[[120 128 119 130 142 141 112]
 [145 107 154 107 122 125 139]]
154, 145

[126 141 124  99 109 118]
141, 126

[153 124 122 142 137]
153, 142

[130 106 106 124 119]
130, 124

[[133 118 101 128]
 [147 109 130 141]
 [121 107 125 150]]
150, 147

[145 126 151 109 106]
151, 145

[[127 121 121 139 124 152]
 [123 126 133 137 133 113]]
152, 139

[106 138 150 130]
150, 138

[121 137 144 102 127 123 134]
144, 137
---
[[140, 121, 132, 105], [139, 136, 109, 111], [125, 131, 109, 116]]	121
[[125, 113, 148, 123, 147], [129, 139, 152, 131, 119], [122, 114, 116, 128, 145]]	148
[[124, 142, 115, 102], [147, 111, 138, 118], [129, 123, 130, 144]]	142
[[104, 137, 126, 139], [121, 111, 129, 136], [122, 129, 143, 126]]	137
[[134, 135, 135, 131, 125, 118, 117], [125, 128, 125, 140, 106, 133, 122], [129, 120, 129, 125, 140, 124, 126]]	125
[[149, 150, 132, 144], [131, 110, 130, 107], [111, 108, 128, 107]]	150
[[148, 148, 104, 115, 138], [117, 105, 124, 148, 109], [113, 119, 118, 139, 150]]	104
[[126, 122, 119, 136], [109, 138, 122, 126], [131, 135, 124, 104]]	122
[[122, 118, 122, 141, 119, 113], [122, 138, 124, 133, 123, 149], [147, 123, 138, 123, 124, 146]]	141
---
[108 148 121 141 105 130 103] | 141
[155 115 120 121 150 120 138] | 121
[157 100 145 109 132 124 102] | 109
[134 122 124 116 124 132 102] | 116
[137 131 144 104 130 102 117] | 104
[136 101 141 132 135 152 123] | 132
[109 141 128 107 144 120 126] | 107
[150 113 107 132 145 127 126] | 132
[100 109 124 146 118 122 147] | 146
[155 133 129 121 131 136 118] | 121
---
Q: ((117, 122, 102, 150), (149, 124, 140, 150), (101, 152, 115, 147))
A: 115
Q: ((114, 138, 118, 139, 111), (113, 143, 145, 140, 113), (114, 143, 134, 150, 116))
A: 134
Q: ((118, 124, 147, 146, 130, 126, 110), (120, 121, 141, 151, 134, 127, 112), (119, 124, 144, 149, 131, 124, 109))
A: 144
Q: ((131, 132, 126, 132, 124), (115, 136, 138, 150, 118), (146, 122, 143, 149, 121))
A: 143
Q: ((131, 120, 129, 139, 107, 129), (134, 132, 131, 133, 104, 133), (130, 127, 135, 130, 105, 124))
A: 135
Q: ((147, 144, 140, 139, 146), (147, 144, 141, 139, 146), (151, 146, 138, 151, 149))
A: 138
Q: ((136, 129, 139, 152, 133, 126), (133, 133, 131, 137, 130, 124), (121, 131, 145, 132, 133, 123))
A: 145
Q: ((106, 122, 132, 135, 144, 121, 131), (151, 151, 149, 148, 133, 127, 127), (143, 109, 125, 109, 141, 118, 115))
A: 125
---
[[149 149 149 153 151 103 152]
 [114 113 113 110 115 143 109]] -> 109

[[119 119 105 132 111 104]
 [132 112 120 132 127 155]] -> 155

[[125 157 146 151 146]
 [115 101 100 100 111]] -> 111

[[146 120 154 149]
 [129 131 129 128]] -> 128

[[131 133 114 132 113 148 113]
 [132 118 127 112 155 141 127]] -> 127

[[125 109 104 121]
 [126 132 119 120]] -> 120

[[120 151 131 125]
 [141 134 131 119]] -> 119

[[147 107 150 112]
 [104 107 144 147]] -> 147
---
[102 113 139 110] => 139
[156 122 128 123 156 113] => 128
[126 107 126 104 137 128 132] => 126
[129 135 126 149 122 107 140] => 126
[121 129 132 117 151 121] => 132
[104 124 121 131] => 121
[129 141 106 100] => 106
---
{"in": [[128, 122, 146, 119], [150, 126, 118, 128], [119, 128, 98, 122]], "out": 118}
{"in": [[125, 123, 116, 113, 138, 149], [100, 157, 114, 149, 140, 134], [124, 140, 121, 135, 133, 128]], "out": 140}
{"in": [[133, 121, 142, 138, 116, 126], [136, 119, 142, 136, 120, 127], [150, 127, 142, 142, 123, 118]], "out": 120}
{"in": [[137, 138, 120, 118, 112, 142, 138], [107, 118, 114, 136, 122, 129, 106], [111, 129, 121, 151, 134, 115, 131]], "out": 129}
{"in": [[135, 124, 106, 132, 141, 116, 135], [110, 125, 123, 133, 140, 129, 129], [111, 129, 123, 114, 127, 143, 121]], "out": 129}
{"in": [[113, 144, 146, 118, 138], [150, 117, 111, 139, 117], [124, 119, 118, 123, 119]], "out": 139}
{"in": [[103, 146, 108, 133, 147, 118, 116], [118, 135, 136, 149, 148, 152, 145], [133, 145, 144, 112, 124, 152, 139]], "out": 152}
{"in": [[125, 141, 132, 99, 129, 124], [130, 136, 131, 120, 128, 128], [125, 125, 126, 140, 130, 129]], "out": 128}
{"in": [[145, 105, 99, 141, 105, 117], [138, 157, 133, 140, 157, 124], [108, 150, 132, 142, 145, 133]], "out": 157}
{"in": [[144, 129, 118, 111, 114, 133], [151, 128, 101, 113, 102, 124], [152, 129, 99, 120, 104, 122]], "out": 102}
---
[[145 119 131 122 124 137 143]
 [147 116 150 116 110 143 142]] result: 150, 110

[128 126 132 133 140 151] result: 151, 126

[106 147 150 104] result: 150, 104

[148 130 150 121] result: 150, 121

[140 107 109  98 113 131 105] result: 140, 98

[[104 124 122 144 144 107]
 [122 146 154 132 102 104]] result: 154, 102
